(in the rows, 128 means zero)
Each row has a class, written after it.
[111 120 112 114 119 146 136 138 148 139 137 153 209  98 109 115 139 119
 137 151 130 138 139  97 140 156  88  89 130  92  65 142  72 167 101 126
 134 100 130] : bom
[148  85 131 135 128 102  79  75 168 132 102  96 151 128 107 117 111  95
 162 144 126 133 154 100 132  80 102 113 135 149 165 133  69  65 141  82
 190 122 149] : zub
[ 65 143 115 118  92 115  99 145  86  98 113 121 104 124 135 146 172 117
 108 159 104 153 118 113 139 151 115 138 154 153 106 151 150 136 127 128
 168 115 136] : mav
[ 77 149 114 100 105 128 103 138  74 104 129 125 118 121 116 138 156 124
 116 166 114 145 117 100 116 146 144 125 153 150  82 145 148 146 125 127
 157 122 133] : mav
[ 99 127 126  98 115 140 138 136 185 138 151 148 234 122 103 123 145 127
 146 148 125 131 125  83 121 139 112  86 122 103  74 145  43 158  92 104
 166  93 131] : rom
[ 68 136 117 110  91  99 112 147  72 112 118 113 108 115 137 135 168 122
 112 166 104 154 125  95 140 147 101 133 152 136 100 139 138 149 132 128
 148 127 145] : bom
[ 88  69 135 159 112 114 146 158 139 159 138 149 156 140 111 144 133 136
 135 127 140 117 146  88 116  53 167 237 131 151 123 128 138 141 135 151
 157  80  96] : rom
[103 118 118 109 132 154 139 135 158 135 151 159 216 106 110 118 130 129
 130 162 117 133 134 104 137 148 104  87 127 103  82 153  72 158 114 119
 152 104 114] : zavur
[ 68 126 118 116  84 108 112 134  89 109 115 116 110 124 152 132 169 126
 111 161 109 154 118 115 144 159 106 138 151 140 107 148 146 148 126 135
 168 129 138] : vira
[117 136 122  92 122 148 126 140 190 140 141 160 219 123  90 118 142 121
 146 137 111 146 123  91 121 143 101  85 127 113  91 152  51 172  82 113
 151  96 137] : tibo
[135 104 132 132 131 102  95  78 170 125 123 106 165 137 116 127 129 108
 148 158 126 130 138  87 132  75  99 124 147 159 171 139  74  73 133  74
 193 103 123] : zavur
[ 97  91 137 162 139 108 154 168 143 176 141 168 132 136 125 131 125 137
 131 122 125 136 159 121 111  85 158 249 127 159 170 140 135 138 132 164
 135 104 104] : fidam
[146  85 123 139 137  86  89  66 173 122 101  96 160 127 115 122 112  99
 155 138 123 126 154  88 116  87 125 137 133 154 155 129  57  57 128  79
 159 125 157] : ruze
[ 55 131 131 108  83 100 122 152  88 109 123 102 106 127 149 142 171 120
 110 164 102 140 109  98 148 133 105 136 144 141 100 145 142 133 136 125
 165 126 138] : rom
[ 93  89 127 163 125 111 144 163 132 169 135 164 148 124 118 134 141 146
 126 124 126 129 155 110  99  87 155 235 139 152 142 124 133 146 134 159
 130  97 108] : bom
[ 97  75 123 169 119 122 135 142 140 157 137 153 149 131 106 136 125 139
 136 125 145 129 153  95 134  67 154 235 120 143 138 131 145 148 134 155
 164  81 110] : zub
[ 71 138 126 120  87 106 115 138  88 108 118 115 109 128 147 136 169 124
 107 154 105 152 111 119 142 154 106 135 149 139 109 150 150 145 128 130
 167 125 132] : vira
[122 123 116  97 130 135 141 137 175 145 140 162 229 129  99 123 134 128
 139 147 119 152 138  78 129 144 107  85 119 100  88 148  54 164  86 105
 153 100 132] : nomi
[ 97  83 125 160 122 118 145 153 138 163 126 163 154 137 100 143 129 141
 130 130 139 145 151  87 136  76 163 246 128 150 142 131 145 145 132 152
 149  81 104] : nomi
[158  95 139 143 130 104  72  76 179 117 101 113 161 125 110 125 113  99
 160 131 118 128 142  96 123  87 110 116 141 158 146 142  60  58 130  79
 183 119 134] : mav
[ 91  86 131 159 135 110 146 167 135 175 136 167 139 140 118 131 130 141
 129 118 128 140 158 118 107  82 166 244 128 159 155 138 129 149 128 167
 141  96 108] : fidam
[ 92  78 113 168 119 119 138 147 136 161 144 158 148 131 117 136 129 136
 131 132 143 126 155 100 130  72 161 236 124 132 134 131 151 147 140 158
 163  82 103] : zub
[ 84 135 113 107  98 127 101 132  76 101 127 122 125 124 116 133 150 123
 120 166 119 145 115  89 115 139 139 123 154 153  77 142 140 145 121 124
 153 125 137] : mav
[106 126 109 112 126 150 133 115 151 127 139 155 213 114 112 116 140 119
 134 150 131 131 132  82 129 147 112 101 122 101  67 146  76 159  84 121
 137  99 134] : ruze
[112 118 113 113 120 145 137 134 158 146 135 163 203 117 109 117 136 124
 137 151 130 150 124  83 146 143 105  98 124  97  86 147  79 159  95 122
 144  97 125] : nomi
[141  72 132 141 135 101  86  77 175 125 114 104 166 121 116 119 109 107
 153 151 125 127 145 101 133  80 109 127 141 158 173 133  54  60 151  79
 181 120 140] : zavur
[112 122 109 113 133 146 136 120 162 132 132 153 212 111 106 115 131 117
 139 150 126 129 137  89 128 149 109  99 116 102  76 145  69 153  87 119
 133 101 140] : ruze
[114 126 122 101 127 137 131 127 173 142 136 166 229 123  90 117 132 122
 141 153 121 150 128  82 137 152 108  85 116 110 104 151  44 154  93 101
 157  98 141] : nomi
[109 120 119 110 134 142 132 141 160 147 140 157 196 112 109 109 125 114
 142 148 127 144 139 101 139 149 104 102 123  99  85 158  62 160 100 128
 139 107 127] : fidam
[116 128 117  96 121 145 132 139 190 143 146 160 220 114 102 116 140 124
 147 137 112 145 122  94 127 152 106  87 122 103  92 151  55 164  92 119
 153  99 139] : tibo
[158  84 136 143 128  98  92  72 183 129 102 110 168 138 126 115 115 104
 162 125 122 132 146 101 117  96  93 117 140 157 159 137  64  68 129  83
 187 127 143] : vira
[ 82  73 136 159 112 114 147 160 145 164 131 152 152 138 113 148 137 138
 133 123 133 124 153  94 124  56 156 247 127 150 125 128 143 146 137 157
 162  77 102] : rom
[106 130 121 101 131 134 126 141 167 142 142 159 223 123  93 114 135 122
 142 151 126 151 135  94 133 148 108  98 117 106  90 156  34 174  89 110
 157  93 139] : fidam
[ 73 137 123 121  90 108 118 136  82 114 118 113 114 128 146 131 165 124
 107 155 105 151 117 121 133 155 107 145 146 136 104 145 156 144 134 133
 164 129 141] : vira
[ 68 134 115 116  88 101 113 148  71 112 122 110 107 113 144 133 169 123
 110 168 105 150 120 100 140 152 103 130 155 135 105 140 140 141 138 130
 139 131 141] : bom
[101 128 106 105 128 133 128 122 173 130 136 154 227 119 101 123 144 122
 134 150 122 136 133  92 122 151 114  98 114 104  86 143  49 162  83 106
 147  91 156] : ruze
[ 79 138 113 101 107 117 102 137  76 108 123 127 120 121 122 140 155 126
 116 157 104 150 121  98 119 136 141 130 147 144  70 140 151 147 127 127
 162 127 138] : mav
[ 77  77 133 166 120 111 159 170 148 176 140 159 148 137 128 142 133 142
 128 118 124 119 150 118 101  66 167 246 132 153 143 125 146 137 141 165
 145  95 107] : rom
[137 107 123 137 122 102  79  77 187 118 108 111 162 142 105 134 134 105
 157 141 130 130 133  76 119  85 109 128 150 159 154 143  77  71 119  76
 185  98 127] : mav
[155  87 129 147 132  87  92  86 158 134 105 107 162 119 127 115 114 100
 158 137 122 128 152  96 120  89 103 120 142 147 152 126  59  59 144  86
 168 126 138] : bom
[ 72 132 121 116  90  93 115 143  69 113 121 110 107 113 148 133 172 120
 106 163 104 146 115 102 144 145  97 129 148 133 105 142 142 140 133 127
 141 130 140] : bom
[ 74 143 115  87 106 126 109 144  94 122 127 118 107 122 129 123 157 123
 128 160 106 148 111  92 122 143 134 129 150 140  97 145 143 148 128 142
 147 132 140] : tibo
[122 119 115 104 121 153 138 137 169 148 142 156 209 108 108 110 134 117
 147 142 114 136 124  95 131 141 103  91 125  95  77 153  81 163  99 130
 138 103 127] : tibo
[142  90 127 137 130  99  82  76 176 128 109  95 150 125 116 117 114  99
 161 143 131 131 151  97 136  88 108 122 133 141 164 135  67  64 139  85
 193 120 146] : zub
[105 111 117 107 129 152 137 134 153 137 141 154 211 111 107 120 130 129
 128 160 118 137 140 105 140 141 103  89 125 108  82 148  73 163 111 123
 154 100 116] : zavur
[ 65 134 115  92 111 123 109 133  62 105 137 113 128 118 133 132 155 134
 111 180 108 151 123 104 131 140 139 123 149 146  94 137 137 144 143 127
 169 131 140] : zavur
[139 100 127 130 134  85  91  89 163 135 103  98 143 150 115 119 123  97
 160 144 133 141 146  81 129  78 106 138 143 158 165 142  71  73 129  82
 177 114 130] : fidam
[107 131 124 104 134 129 128 140 168 142 142 156 224 124  98 112 132 122
 138 149 120 149 135  94 128 148 110 105 115 107  88 154  35 168  93 108
 154 101 138] : fidam
[119 123 118  99 125 144 136 132 178 136 136 161 222 125  89 119 128 123
 141 157 130 149 140  77 135 157 110  83 124 110 101 153  44 158  89 106
 151  99 132] : nomi
[132 102 129 130 130 102  93  74 173 124 125 105 173 135 107 127 123 107
 153 158 129 131 140  80 129  68 106 125 153 162 167 140  67  77 130  72
 190 103 127] : zavur
[ 76 144 115  88 103 124 112 146  85 118 128 116 116 120 122 128 156 120
 129 160 103 155 110  88 125 138 134 127 151 137  84 144 149 150 128 136
 156 126 138] : tibo
[150 106 127 126 126 102  94  82 201 134 110 111 155 141 104 118 124 102
 168 131 127 132 135  65 121  74 100 138 146 156 155 142  74  82 126  84
 177 112 139] : tibo
[122 131 114  93 125 142 132 142 188 147 142 161 221 116  96 116 142 121
 151 135 110 147 131  94 120 149 107  92 117 108  84 149  51 167  89 116
 155  95 137] : tibo
[105 122 114 106 129 143 135 117 154 133 129 156 217 118  96 120 138 118
 131 146 121 130 135  85 124 142 109  98 115 106  71 147  74 161  89 115
 139  95 141] : ruze
[ 90  94 130 157 126 118 143 148 146 170 140 161 142 140 110 135 133 145
 132 122 124 127 157 107 109  84 156 226 123 159 159 137 147 135 139 157
 156  95 105] : zub
[140 109 139 131 123 101  98  88 188 130 115 101 165 150 116 126 136 102
 163 137 131 118 138  76 122  64  99 128 146 160 151 135  66  68 131  72
 187 109 127] : rom
[ 76 142 117  99 103 109 115 141  72 114 129 119 122 121 125 127 156 128
 117 170 118 146 122  78 118 139 118 120 153 137  83 134 137 155 128 126
 143 134 145] : bom
[ 74 140 104  98 107 116 108 123  61 109 121 108 119 130 120 130 157 120
 117 164 119 144 127  85 114 136 147 136 143 151  78 134 144 143 122 126
 138 124 151] : ruze
[ 70 134 105  96 104 115 109 132  83 115 134 110 117 125 132 129 149 130
 126 166 115 151 126  82 134 135 131 118 142 134  83 139 150 144 135 127
 165 139 140] : zub
[ 56 134 123 112 104  99 110 150  77 116 118 111  97 125 136 129 157 112
 110 170 112 159 118 111 145 145 117 152 146 138 124 151 136 144 130 133
 153 127 147] : fidam
[ 66 135 116 117  96 104 118 144  82 116 114 124 106 126 146 135 163 119
 104 169 111 162 114  99 158 147 115 146 144 138 119 144 144 135 131 129
 161 121 140] : nomi
[101 119 119 104 131 146 133 132 165 131 154 156 238 116  97 124 137 135
 128 161 118 139 135 103 130 145 112  95 121 113  96 145  46 165 105 105
 168  89 131] : zavur
[ 96  88 130 162 126 116 158 162 139 176 134 173 154 142 113 136 127 145
 128 127 129 143 146 109 111  82 168 232 132 156 165 131 144 141 128 158
 133  99 108] : nomi
[101  83 127 160 129 111 155 160 143 177 130 169 154 150 109 140 128 145
 129 117 123 142 157 100 104  76 167 239 134 170 161 131 142 136 129 152
 132  97 104] : nomi
[111 119 112 109 119 151 129 127 157 139 141 154 200 116 112 113 133 119
 138 147 126 138 143 100 143 145  95  79 120  98  78 150  79 164 102 125
 162 107 132] : zub
[ 61 138 124 115 102  95 115 153  76 120 119 121  85 126 154 128 165 113
 108 158 106 161 122 116 153 147 107 152 141 141 118 157 139 146 127 141
 157 130 143] : fidam
[154  74 124 133 131  99  90  83 170 130  96 104 154 139 112 121 100  95
 158 136 138 146 159  86 137  88 116 119 143 160 162 128  64  57 138  85
 173 129 148] : nomi
[ 63 124 116 115 101  94 121 143  98 118 112 116 108 126 146 135 160 122
 110 169 106 159 115  92 157 150 110 150 140 136 129 147 144 127 135 125
 154 132 148] : nomi
[ 66 138 107 119  86 110 108 136  76 112 126 114  91 128 153 132 167 119
 111 157 112 153 127 107 154 142 106 130 144 139 107 149 155 140 139 137
 173 128 139] : zub
[121 121 121 110 124 151 136 138 141 142 140 165 205 108 114 113 141 120
 135 144 125 136 139  93 126 140  85  81 135  95  62 141  80 173  96 128
 133 107 123] : bom
[ 76 142 115  85 103 117 114 145  83 126 128 119 112 125 129 128 157 122
 128 151  97 156 115  89 119 135 132 126 146 143  86 144 154 150 126 141
 154 130 142] : tibo
[153  94 131 136 123 100  98  68 174 126 112 104 166 149 112 121 124 100
 162 134 132 130 143  79 111  84  96 132 151 161 153 139  88  76 124  75
 184 116 130] : vira
[ 86  71 131 158 119 116 149 161 152 162 134 150 153 141 117 146 132 136
 136 120 140 121 154  94 121  62 157 238 128 153 125 124 141 141 134 155
 154  85 104] : rom
[150  81 128 146 131  98  75  81 177 124 100 106 165 121 107 129 118 102
 158 137 119 128 141 102 118  86 121 135 140 155 155 134  64  58 132  79
 175 112 139] : mav
[ 81 141 120  91 106 121 111 142  97 122 131 124 111 120 128 125 151 119
 128 153 104 150 109  85 124 134 129 126 145 135  88 145 144 149 125 138
 152 130 139] : tibo
[ 89  92 122 165 132 113 148 147 139 165 130 168 152 146 112 138 130 141
 124 115 123 125 160 114  88  82 173 238 126 172 155 128 135 139 121 157
 123  97 126] : ruze
[ 72 135 114 102 110 108 111 141  72 119 129 113 111 133 139 119 149 125
 126 168 119 156 118  81 130 133 135 135 149 135  87 149 133 148 128 133
 149 136 131] : fidam
[ 95  84 122 173 122 115 143 139 127 151 126 161 149 131 110 141 130 133
 120 131 138 121 153  99 122  72 168 252 122 146 134 131 143 147 126 156
 138  79 114] : ruze
